[[-11  22]
 [-21 -87]
 [ -8 -22]
 [-19 -84]
 [  3   9]]
=>
[[ 22 -87 -22 -84   9]
 [-11 -21  -8 -19   3]]

[[-31  20   2 -10  28  56 -31  14]
 [ 24  -1  50   2   6 -36  80  22]
 [ 33   3  30   5   4 -37  16 -31]]
=>
[[ 14  22 -31]
 [-31  80  16]
 [ 56 -36 -37]
 [ 28   6   4]
 [-10   2   5]
 [  2  50  30]
 [ 20  -1   3]
 [-31  24  33]]

[[-24  19  25   1]
 [  9  -4  10   0]
 [  0   0   0   0]
 [-46   5  28   0]
 [ -9  63 -13  -1]
 [  8  -5  -1   0]
 [-27  35  22   0]]
=>
[[  1   0   0   0  -1   0   0]
 [ 25  10   0  28 -13  -1  22]
 [ 19  -4   0   5  63  -5  35]
 [-24   9   0 -46  -9   8 -27]]

[[ 30  19 -28  12 -32   2]
 [  6  39 -10  -8  38 -17]
 [-34  16  10  19  45 -40]
 [ 17 -66 -34  11  61 -61]
 [ 25 -14  45  36  18  37]
 [ 20   4   7  32 -12  12]
 [ 16  38  -9 -12  33  -7]
 [ 41  20   7  -9  24  26]
 [  3  30  -7  -4  21 -13]
 [-35  26   3  26  52 -43]]
=>
[[  2 -17 -40 -61  37  12  -7  26 -13 -43]
 [-32  38  45  61  18 -12  33  24  21  52]
 [ 12  -8  19  11  36  32 -12  -9  -4  26]
 [-28 -10  10 -34  45   7  -9   7  -7   3]
 [ 19  39  16 -66 -14   4  38  20  30  26]
 [ 30   6 -34  17  25  20  16  41   3 -35]]

[[ 72 -26  57 -11  -3  26  23  16  50 -53  11  -2 -14   3  -9 -39]
 [ 18  75  68 -36  -2  -2  34  12   6 -35   4  -4 -31  30 -38   2]
 [-24 -40 -18  50  38  -5  19  16 -24 -26  56  14  54 -27  55 -24]
 [ 26 -49 -28 -13  52 -21 -26  -5  22 -11  69  60 -27   1 -21  -9]
 [-18  11  23  16 -24  17  43  20  15   0 -51 -56  35   8  28  69]]
=>
[[-39   2 -24  -9  69]
 [ -9 -38  55 -21  28]
 [  3  30 -27   1   8]
 [-14 -31  54 -27  35]
 [ -2  -4  14  60 -56]
 [ 11   4  56  69 -51]
 [-53 -35 -26 -11   0]
 [ 50   6 -24  22  15]
 [ 16  12  16  -5  20]
 [ 23  34  19 -26  43]
 [ 26  -2  -5 -21  17]
 [ -3  -2  38  52 -24]
 [-11 -36  50 -13  16]
 [ 57  68 -18 -28  23]
 [-26  75 -40 -49  11]
 [ 72  18 -24  26 -18]]

[[-21  59  23  -8  63  -5]
 [-53   3  56 -23   9 -50]
 [  3 -31 -12 -10 -12  -7]
 [ -6 -81  43  39 -13  20]
 [-19   9  30 -15  -5 -28]
 [-58  12  45 -21  24 -19]
 [  3  57 -23  39  82  20]
 [-49  59  56  13  82   0]
 [-19 -87  11  22 -39   6]]
=>
[[ -5 -50  -7  20 -28 -19  20   0   6]
 [ 63   9 -12 -13  -5  24  82  82 -39]
 [ -8 -23 -10  39 -15 -21  39  13  22]
 [ 23  56 -12  43  30  45 -23  56  11]
 [ 59   3 -31 -81   9  12  57  59 -87]
 [-21 -53   3  -6 -19 -58   3 -49 -19]]
